Rows lie near named flat spaces through zero. A row that begins with a name and a colon came from that space; any other row is followed by the name of its block's space that it lies nearest.
cqjl: [  4  -1  19   2  -1 -13  -3   2  17   1   0   7  12   7   0 -10  -1  -8
   4  -9]
cqjl: [ -2  13 -14  -4  -8  13  -6 -10  -8   2  -5  -6 -11  -6  -7   1   1  13
 -12   7]
tlnf: [ 46  80 -23 -29 -53  31  10 -11  48  -9  -1 -53 -25 -11 -19   4  -8  -3
 -23  -1]
tlnf: [  8  22  15   1 -19   6 -18  11  31   4  20   9 -26  -8  24   0  -2   9
   1  11]
mmrz: [ 10   1  11  -4 -13  -5 -24   9  35   1   4   8   6  12   7 -22   7  14
   5   4]
tlnf: [  7   0  -9  13  -9   2  29  -2  -9  -4 -10 -18   4 -18 -11  -9  21  -2
  -8  -4]
cqjl: [ 22  19   0 -12 -54 -38  35  15  15 -10 -22 -24   6   7  -8   8   0   2
  -9  -8]
mmrz: [ -2  50 -36  -1 -39  19  20 -22 -12   0 -15 -33 -15  -2 -30  11  -4  11
 -27   2]
cqjl: [ 11   3  -1 -14 -54 -16   2   5  14 -14   3   7 -25  -5  11 -18  -2  34
 -11  21]
scbc: [-21 -24  42  22  15  43  12  15  32   5 -16 -12   0  -4 -19 -51  24  -3
   2  21]
tlnf: [ -8  11  -7  33 -29   6  -5  16  18   3  13   6  -9   3  13 -21  26  24
  -1  16]
snmr: [  4  28   1  25 -28  -6   1  -2  31  17 -10 -11  22   6 -12 -15  29  11
  -7 -19]
scbc: [ -1  11  -4  20 -20 -19  -5 -17  -9  -1  -2  15   8  -6  -6 -22  10   6
 -17   0]
snmr: [ 10   4 -16 -14 -43 -22  32  -5 -11  -9 -17 -15 -13 -23   2  13  -2  12
 -12  18]
snmr: [ 25  17  -8  -2 -24 -10  23  -5  10  -1 -19 -26  10 -22  -9  -1  17  -6
 -10  -2]
scbc: [-38 -25  18  -1  23  18   6  -1 -12  33 -13   2 -17 -19  11  38   1  20
  10   3]
scbc: [ -8   1   5  -5 -16   3  22   7  12  -4  -4 -13  -2  16 -10   1 -10   1
   3  -1]
scbc: [ -6 -39  30   1  50   8 -10   5 -20  -3 -10  14   3 -15   0 -16   2 -20
   2  13]
snmr: [ 28  46 -25  -5 -45  -1  24 -24   7  -5  10 -19 -19 -29  -2   9   1   4
 -19 -13]
tlnf: [ -2 -17  14 -18  24   6   7  -5  -3   0 -10  -6   7   3 -12   4 -13 -14
   5  -9]
snmr: [ -1 -22   8 -11  17 -13   5  23 -30  -7   5   8 -12   9  11  24 -10   2
   6 -18]
scbc: [  6  28 -22  17 -14  21 -13   7  13  14   1 -15  -4  -6   1   0  31  22
  -7  -2]
tlnf: [ -8 -29  23  26   8 -30   2   9 -14   7  -8  23  14 -13  13 -11  23   1
   2  -2]
mmrz: [  2 -17   0 -32  13   3  -8 -10  18  23  -4  -5  11   0   5  26  -1  21
  19 -28]
mmrz: [  0 -41   2  -9 -21 -22  26   2  -8 -24 -25   0   9  -9  -8 -35   4   5
  -4  39]
tlnf: [-17 -27  22  16  10 -25   8   9  -4   3  -1  19  14   5  12   0   0 -11
  13   3]
scbc: [  8  21   3  12  19  12 -10  -8  -7   1 -18 -12  15  -4 -25 -15   9 -25
 -18  -2]
snmr: [-21  -6 -14  -4  14  11 -10 -11 -28  -3  11  13 -10  16  -4   9 -20   6
   0   0]
cqjl: [ 12 -17  30   7 -29 -15   6  25  41  -3 -10   3  -5 -25  24 -28  22   7
   5  41]
cqjl: [-12   9 -14   3   9  22   3  -4 -12   5   0 -11  -6   5 -10  12  -1   2
  -2  -3]
scbc: [ 10 -24   9 -28 -15 -25   8  -9 -10 -27  11  21 -11   6   1 -20 -26   5
  -2  -2]
mmrz: [ -7  25 -27  24  15  34  17 -15 -39  -4  20 -10 -22 -13 -12   9   3 -12
 -15 -15]
snmr: [-15 -16  25  17  22 -10 -16  13  10  16 -30   5  27  -4   3  -4  13 -18
   6  33]
mmrz: [  7   2  -1 -13  -6   6  14  -4   0  -6  12  -6  -8  10 -10   0  -7   8
   0 -33]
tlnf: [ 16  -7 -10 -16  11   9 -21  12  -7 -12  -3  -3  -1   9  -4 -12   3   7
  -4   6]
snmr: [  1 -30  44   7  37  -4 -13  48   0   0  -9   6  16  36  -8 -17  17  -3
   9 -37]
cqjl: [  4  -8  -9 -13  12   7 -26   2  25   4   4   2  13   6  12   0  -2   0
  17  20]
cqjl: [ 14   1 -22 -40  16  28 -38 -16  14   6  -4  -9  -3  -7   0   6  -7  15
   3  17]
cqjl: [-21   7   4  16 -21  24  11  15  15  -3   6  -7 -20  14  -4 -15   2  14
  -1  19]
snmr: [-17  -8  23  11 -10   1   5  26  18   1  -2   1   0  29  -4 -14   3  10
   6  -2]
mmrz: [ -6 -14  15  -8  -2  -7   2  -6 -14 -25  29  27 -14  30  -8 -27 -29   2
  -2 -24]
mmrz: [  7  -4 -19   7   6 -35 -26  11 -26 -18   7  26  15  15  17   0  -8 -15
   1  23]
tlnf: [-42 -31  15  15  31  12  42 -21 -29  13   9   7  -6 -12  -3  22 -13 -13
  13 -20]
mmrz: [  7 -26 -35 -28  14  -7  -4  -8 -29   4 -18  -9  12 -12   2  26   6  19
   5   4]
tlnf: [ 47  52 -23  -4 -40  16  -6  -1  13  -7 -13 -33 -15 -23 -18 -22  32  18
 -35  -7]
tlnf: [ -9  -8 -17   7   2   8 -16   9  -5  -4  12  10  -4  11   9  -6   5  16
   6  15]
mmrz: [ -2  14  -9  -9 -10  17   5 -18   5   1  15  -4 -11  10 -13  -2  -9  14
  -3 -28]
snmr: [ -7 -34 -11 -11  65  16 -18  -5 -26  -2   8   8  21  12  -2   9 -10 -21
  19  -8]
scbc: [-13 -12  19   4  32  27  -8  -5  -1  18 -16  -4  -2 -22  -5  -1  12  -3
  -2   8]
cqjl: [-16 -15  23   6  53  53   7  11  18  28  -6 -24   0 -15  -3  17  16 -13
  19  -9]
cqjl: [  7  14  -1 -14 -27  -2 -24 -11  31  15  -6   2  -4 -10   8  -3   7  29
  -4   9]
snmr: [  8  12   2  -1  -9  -3   7   5   2  -1  15   1 -15  -5  11  13  -4   0
   0 -14]
cqjl: [ 11   3   7  -9 -11   6   7 -13 -25  -7 -13  -2 -29 -34 -10 -13   7  14
 -28   1]
scbc: [  1  36  -1  16  -7  33   1   5  43  13  -1 -29   8  10 -14  -6  14  -8
   2  -3]
scbc: [  4 -21  33 -16  31  33 -14  10   2  -9   8   5 -22   2  -7 -27  -5   1
  -2  -9]
snmr: [ 21  -7  13  -5 -11  -7  17  25  31  -4  22  -4  -6   0  22   4   8   3
  19 -23]
tlnf: [  8  14   5  -6  -9  -3 -28  -2  16   7 -16  -1  14  14 -14 -15   8  13
 -11  -7]
scbc: [-10 -16  23  14  40  -2  -5  -5 -20   3 -17   9  17 -10  -9  -9   1 -32
  -4   9]
mmrz: [  3 -16 -14  13  18  -2 -24   5 -12  -7  10  19   7  -5  15 -15  12  -1
   4  23]
mmrz: [ -4 -34  18 -13  20 -14  -1  10 -21  -7  -5  15  -1   3   5   2 -10  -2
   5  -2]
[ 21   0 -23   0  -9  -1  32 -24  -1   6 -39 -38  29 -41 -24  -9  35  -4
 -12   2]
tlnf
[ -8 -13  -1  28 -19 -38  -8 -14  13   5  24  40  14 -13  34 -12   8   7
  14  15]
scbc
[  1 -23 -14   1  11 -37   6   9 -28  -8   0  13  16  -1  20  24  -7 -16
  13  13]
scbc
[-23 -10  30   7  10   4  10 -22  17  28 -13   3  11 -14  -7   3   3   0
   5 -14]
tlnf
[  8  15 -20 -25 -17 -22 -14 -30  -3  10  22  19 -12 -11  23  38 -23  18
   4 -18]
scbc
[  2 -12 -12   4 -31 -13  -6 -11  44  12   2   6  22  -9  16 -21  23  29
  15  17]
snmr
[ -6 -13  32   1  15  -7   8   7  -6  -1  -4   7   1   9  -8  -4  -7 -11
   0 -20]
tlnf
[  6 -34   4 -24   2 -31  -8   8 -11 -14  -5  17  10  15   6  -6 -13   7
   7   3]
mmrz
[ -8 -21  10  -7   1   6  34  -9  -9  -5  -5  -8  -7  -9 -12  -5  -4   0
   0  -9]
mmrz
[ 12  14 -24   7 -11  -7  10 -12 -23  -3  -4  -7   0 -17  -6   5  12   3
 -15  -7]
tlnf
[ 14  28 -21   3 -21 -25   5  10 -25 -23  14   3  -8  20   2  14 -18 -13
 -11  -8]
tlnf
[-19  -2  12   8  36  30  18 -11 -12  26  -3 -13 -11 -26  -1  35   3 -11
   5 -19]
mmrz
[ -2  -5   5 -13  20  17   2  10  -5   3  -7 -13  -7   3  -5  16  -6  -5
   4  -4]
scbc
[ -1  -7   0   9  18   8   7   4  -2   3 -23 -17  18 -10 -10  -3  13 -20
   0  20]
scbc
[-29 -14 -15  29   9 -26 -11   6  -2   3  43  38  21  41  29  16 -14  -4
  33 -10]
cqjl
[ -5  14   6  11 -23  -6  15   3   4   5  -5  -6  -5   2  -6   1   5   8
  -8  -9]
cqjl
[ 11 -12  -7  -5  -5  -7   5   4  13   1   6  -2  11   0   7  -2  12  11
  11 -14]
snmr
[  6   0  15 -13  23  12 -39  25 -29 -17  32  30 -44  20  14   0 -20  11
  -9 -18]
tlnf
[ -3  15   5  19   2  26  16   5  -2   7  -8 -20 -14 -22  -7   0  18  -6
 -11   6]
mmrz
[-11  23 -31   5 -31  -3  -6 -10  -9   4   6   2  -9  10   1  13  -3  26
  -8   4]
cqjl
[ 48  14   5 -23 -26   3   9  -8  -1 -24 -24 -24  -9 -25 -31 -46  19   7
 -37 -12]
snmr
[  9   0   4  -2   0  -4  18  10  -5  -5 -18 -18   8   0 -14   0   7 -11
  -6  -6]
snmr
[  5 -55  36 -24  43 -26  12   3  -2   0 -28   3  32 -14   2   5  -9 -35
  19   5]
tlnf
[ -9  20   9  16   0 -10  -3 -21   7  11   0   8  15   1  -6   1  -8 -20
  -4  -7]
scbc

Rows lie near named flat spaces through zero. A row that begins with a name and a colon came from that space; any other row is followed by the name of its block's space that it lies nearest.
fd-lh: [ 12   7   1  -4  12  36  30  31  19   9  11  11  20 -13 -29   1 -15 -16
  -4 -17]
zb-ng: [  4  32 -11  -7  19  32   5  -4 -29   7  15  26  -5 -15 -23 -10 -11  10
 -24 -36]
fd-lh: [-20  13   6  -4   9 -13 -27   4  -8 -18  -4  -4 -25 -19   8  -8  -2   9
 -17  -3]
cj-hh: [-43   9  -6  24 -15  -7 -25   1  -8   9   2   5 -47   5   2  -1  -7  19
 -30 -25]
lq-sm: [  0  -2 -15   9  -9   4  19   8  22  22  -1  -3 -15   9 -12  -5 -14  -4
 -10  -9]
gj-tm: [ -2  -4   6 -21  17 -21 -36  25  -3 -21 -40 -36 -14 -23  24 -27  -5  34
   6  16]
zt-nm: [ -2   5  -1  -2   9   2 -20  14 -30  -6  10  20 -26 -14  -2 -19  -4  28
   1 -36]
zb-ng: [ 19  -7 -13  -5  -4 -13   8 -16   6   9 -15  -7  20  24  13  -1   8   2
   7   8]
lq-sm: [ 20  10 -26 -17  19  -5   0 -33  -5  13 -21 -11  27  14  12  -5   3  12
  -4   5]
zt-nm: [ 23 -14 -11   1   0   8  27   8  15  15   9   3  27  11  -6  -3  -2  -8
  10   1]
zb-ng: [-35  19  -6  15   3  21  27  20 -12   6  -8  12 -33  -9  -9  27 -10 -19
   1 -24]
cj-hh: [-11  -7  -9  22 -19  -1  10   7   0  14  14   8  -6  15   3  -2   1   3
 -17  -4]
lq-sm: [-15 -17   3   2 -15 -29 -23 -23  10   1 -38 -37  -6  19  26  16   9   8
  22  34]
zt-nm: [ 24 -20 -15  19 -22  -2  35  -5  31  26  42  28  12  30 -18  -4  -1 -22
  -5 -19]
fd-lh: [ 19  20  21 -17  20  -4   5  26 -15 -43  19  36  21 -20   5  -6  16 -23
  -7 -22]
fd-lh: [  5   4   2 -16  16   2 -15  -3   4  -6  -3 -15  -9 -24  -8 -15 -11   8
  -1  11]
cj-hh: [-18  -7  -4  15   8   4  15   8 -36  -7  11   8  30   1  30  22  20  -4
   9  16]
lq-sm: [  4  -8  11  13 -28 -14   7   4  11  -5   6   2  17  22  12  -1  15 -10
 -17  19]
zb-ng: [ -8   0   0  -5   2  15 -15  -8 -12  10 -20 -21 -10  -8  -6   0  -9  23
  10  11]
zt-nm: [ 12  14  12 -13  14  -4 -33  14 -23 -22  12  43  -2  -2  -4 -14   8  22
   3 -69]
zb-ng: [-13  17 -24  12   2   2  11 -28  -8  16   8   8  17  20  10  13   6  -6
 -33  -3]
zt-nm: [ 20 -20 -18  -3   6 -11  -1  13  25  14  12 -11   2  -2  -1 -34 -13  16
  -9   2]
zt-nm: [ 35 -27  22 -12  -9  -7   2  14   7 -15 -16 -13  61  16  20   1  23   3
  32  33]
fd-lh: [  4  -7  -4   0  -2 -20  -6 -12   7  -2  -9  -8  25  19  22   5  14   1
   0  12]
lq-sm: [  9 -26   9   6 -17  -9   5   1   0  -4   6 -21  19   2  16  -8  11   2
   5  53]
zb-ng: [ 27   2   7 -16   5   9 -18 -12  14   2  19  13   4  -5 -29 -20  -9   9
  -3 -23]
zb-ng: [  9 -24  -8  -5   6 -25 -12  -8  33   6  10 -10 -16  -3  -4 -10 -10  -2
  21  -2]
cj-hh: [ 13  12  19 -27  14   2 -10 -25 -17 -22 -28  -6  11  -7   1  22  11 -11
  38  10]
zb-ng: [ -6   8 -12   9  -4  11  17  -1  -1  14  -3   2  11  13   2   8   0  -4
 -16  -1]
lq-sm: [  4  -5   7   0  -2 -26   7  32   2 -23 -20   5  30  18  37   7  23  -9
   6  -3]
fd-lh: [ 19   2   1   2  -3   5  28 -22   8  -1  24  21  44  18  -3  21  16 -35
  -1   6]
lq-sm: [  3 -24   0   5  -7  -9 -15  10 -25   1  13   4 -36 -10   1 -20  -4  28
  29 -10]
cj-hh: [-12   9   8  -3  -3  12  -7   7 -18  -2 -19  -6 -35 -14 -10   1 -10  11
  13  -6]
gj-tm: [ 45 -16  -3 -19  13 -22  22  11   3 -17  16   6  -4 -16   3 -27   1 -17
  28  10]
lq-sm: [ 18   5 -11   0  -4  20  14 -22   2  21  26   9 -11  -3 -32 -15 -15  -1
 -14  -3]
gj-tm: [  5  23 -24  -3  16  -3   7  13 -14   3   4  27 -20   0   0 -20  -7   9
 -23 -51]
gj-tm: [ 10   0  13 -20  18   0  -4   5  -2 -19  -6  -1 -12 -25  -9   2  -4 -10
  33  -1]
gj-tm: [ 26 -10   5  -4   8  30  27  44 -18  -3  10   4  48 -13   2 -19   4  12
   1  15]
zb-ng: [ -2  -4   7  -4   0  21   4 -22 -24   5 -12 -18   1 -10  -7  17   0   3
  31  32]
gj-tm: [ 21  -9  -2   1   9  14  19  -1 -13   0  33  20  43   1   0   0  11  -7
   5   3]
zt-nm: [-19  -1  22   9 -22   8  -8  12 -21  -9 -27 -23   4   1  16   8  10  14
  -2  38]
fd-lh: [-13  -6  -2 -11  25  -1 -28   9 -10  -7   0 -17 -32 -39  -2 -17 -17  24
  14   2]
lq-sm: [ 16 -18  24   2 -11  27  16  22 -56 -11  11  18 -11 -17 -10   1   8  11
  57   3]
cj-hh: [-34  -9  13  23 -20  29   5  44  -6  14  -5   6 -56 -12 -27  12 -20  10
  26 -32]
gj-tm: [ 15  -5   8  -5  -1 -10  10  14   6 -12   4  11  -7  -2  -2  -3   3 -15
  17 -10]
zb-ng: [  7  23 -24   0  16  19  35 -16 -34   9  10  23  12   3   0   9   3 -12
 -10 -13]
fd-lh: [ 13   2   3  -6  12  38   6   5 -41   5   4  16  25  -7 -11   4   3  21
  24 -15]
gj-tm: [ -6 -18  27   9 -22   1  -4  44   5 -13 -12 -13  10  -1  11  -4   7   9
   4  20]
fd-lh: [  5  -9  -5  21 -24   2  42  16  17  14   6  20  16  34   0  20   9 -28
   3 -14]
zb-ng: [  2  12  -3  -6  15  23  12  29 -34  -4  -4   5  -9 -25  -3 -14  -8  14
   0  -7]
cj-hh: [  0  19   5 -11  -4  -3 -28  -2  13  -1  -7  -4 -54 -16 -26 -30 -23  16
 -26 -22]
cj-hh: [-10   8  -1  -5   4  -8 -22 -12  -3  -2 -11  -6 -16  -3   2  -2  -3  11
  -5  -6]
gj-tm: [  2  10 -20   1 -10  24  29 -15 -22  29 -14 -23 -60 -17 -25 -17 -29   8
  -1  27]
fd-lh: [ 17 -10 -12 -11   7   4  -6 -27  19  18 -17 -29  47  16   6   1   1  12
   2  30]
zt-nm: [ 30   6 -12 -23  19   1   7  18   2   0 -17  -5  -6 -13  -6 -30 -14  13
   4 -13]
cj-hh: [ 20  16  19 -22   2 -12 -14  -2  10 -27  12  -5 -40 -36 -21 -38 -13  -9
 -22  17]
gj-tm: [  6   6 -21 -10  12  -5  -7 -20   4  14 -28 -19  27  17  16  -1   2  16
 -10   6]
cj-hh: [ -5 -21  17  -8  -1 -12 -12  12  36  -8 -10 -29 -32 -23 -12  -1 -15 -10
  30  23]
fd-lh: [ 20  11  -4 -18   3  25  20 -14   2  13 -15 -25 -24 -23 -31 -14 -24  -4
   3  30]
zt-nm: [-15  -2 -13   9   7  15  19  19   8  15 -15 -11  27   7  10  16  -2  -1
  -4   5]
cj-hh: [  2 -28  -6 -13  27 -23 -26   5  50  -1   7 -24  19 -14   6  -8  -9   2
  15   8]
gj-tm: [  2 -12  23   0  -8  29   9  12 -22  -3  -6  -8  14 -11  -8  14   4   4
  34  24]
zt-nm: [ -1 -13  14  16 -26   3  -4  28 -20  -2  -1   9  10  16  13  -7  14  23
   1  -5]
zb-ng: [-17  20 -39  18   9  10  35  19  -5  23   2  13   1  11  10  -1  -8  -3
 -43 -25]
fd-lh: [ 10  14   5 -16   9  -2  -4  10 -19 -17 -25  -7   0 -10  12 -12   3  10
  -2   6]
cj-hh: [ 26  26   2 -33  50   9 -11   2 -18 -31  19  21  43 -32   0 -18   5  -1
 -16 -16]
gj-tm: [ -1   9   6  -5   7   8   2 -11   7  -3  -1  12   4   2 -13  22   1 -18
  15 -18]
lq-sm: [ -6  -9 -14  12  -2  -3  -8  26 -28   9   1  14 -20   6  12 -18  -1  37
   4 -36]
lq-sm: [  7   3 -29 -16  37   2 -18  -9 -22  11   4   2 -17 -20  -3 -24 -16  34
   8 -29]
zt-nm: [-23  23 -17   1  14   9  -4   8 -20   7 -10  -2 -48 -21  -7 -11 -20  15
 -18 -21]
zt-nm: [-14  -3  11   0   9   0   4   5 -24 -17 -24   0  34   8  29  40  24  -9
  37   8]
lq-sm: [ 11   2  10  -9  26   1   2  34 -10 -30  33  23  21 -30   5 -17   5  -7
  -8 -10]
[ 10  -2  11  -7 -10  17   7   1 -15   3 -34 -16   8   6  -1   9   3   9
  27  18]
zb-ng
[-22  -9  -9  16 -12   3   9  11 -22  14 -11  -7 -51  -3   0   3 -11  12
  20  -4]
fd-lh
[-30   5 -13  17   6  16  20   0 -24  10   0   6   6   3  11  30   4  -7
   4  -1]
fd-lh
[ -8  -1  -2  -4   7 -23 -31 -13  -1  -9   3  -6  -8  -4  15 -11   3  14
 -10   0]
zb-ng
[-21  -4  -3   7  -3  -2  -5  11   7   7 -19 -12 -18   2   4  10  -6   5
   8  -6]
lq-sm
[ -5  -2   8  -3  -9  -7  -1 -20  19   1 -13 -16 -24  -1 -11  14  -6 -18
  16  16]
gj-tm
[ 18  -6  13  -5  -8   8  35  12   8  -6 -15  -3  13   4  -4  18   6 -30
  32  18]
lq-sm
[ 34  -8 -11 -21  27 -12   1   1   6  -7  -5  -4  61   6  22 -12  13   5
   7   8]
gj-tm
[  5  -6  15 -12  -5 -16 -37 -13   6 -13   2 -25 -20 -20  -1 -30  -6  20
 -12  33]
zt-nm
[  3 -19  18   9 -32 -34   5   8  80  -3 -19 -19  34  41  12  19  13 -37
 -10  22]
gj-tm
[ 10  -7  13  -8  -2   3 -19 -15  18  -2  13 -16  11 -12 -13 -15  -5   5
 -12  29]
zt-nm
[ 27 -17   8   0 -13 -15  -9  -4  25  -2  26  16  20  17  -6 -15   8  -2
  -4 -11]
zt-nm
[ 17 -15 -13   0 -10 -37  -3  -4  21   3  -5  -6  -3  22  18 -18   5   3
  -2   1]
lq-sm
[-27  -1 -10  18   9   1  -4  60   4   1  20  21 -28 -15   0 -18 -15  16
 -23 -52]
lq-sm
[-12  14  -2   5  18  -4  21  -2 -17 -20  15  24  38   2  24  31  23 -34
  -6   0]
fd-lh
[ 10  -7  -1   5  -7  12  29 -17  10  12  13   6  15  10 -14  21   2 -28
  16  12]
zb-ng
[-13   9  -6 -13  29  -9 -39 -29   5  -5 -11  -6  41   7  17  17  11  13
  -5 -11]
gj-tm
[ 11 -14  -5  -7  -1  -8  -5 -19  -4   6  -3 -17 -19  -6  -3 -10  -6   9
  22  20]
fd-lh
[ 22 -13  10   2 -18 -23  -8   3  43  -3  14  12  26  28   0  -9  10  -9
 -13 -13]
fd-lh
[-34  12   2  14  -8 -13 -21  -3   4  -4  20   9 -65 -16 -12  -7 -14  -3
 -27 -20]
gj-tm
[-25   2  -7  27 -18  27  22  26 -33  20  -3  13 -19   9  -2  11  -3  14
  -1 -19]
cj-hh
[-23  14   9  -5  20  13 -49  17 -38 -14   6  12 -19 -28  -1 -18  -5  46
 -13 -36]
zt-nm
[-31 -16 -13  20   5  14   5  15 -30  17   5   4 -19  -5   6  17  -5  17
  30 -16]
fd-lh
[  8   6 -12   2  -1   0  10  12 -20   4  -3  16  -7   8   5 -11   2  11
  -3 -25]
gj-tm
[-23 -20   9  -1  19 -12 -36  22 -14 -19  16 -10 -23 -38  12 -15  -5  24
  15   7]
lq-sm
[ 14   9   6 -13   7  17  -9   9  -9  -2  -2  -1  -4 -17 -16 -22 -10  18
  -7  -5]
zt-nm
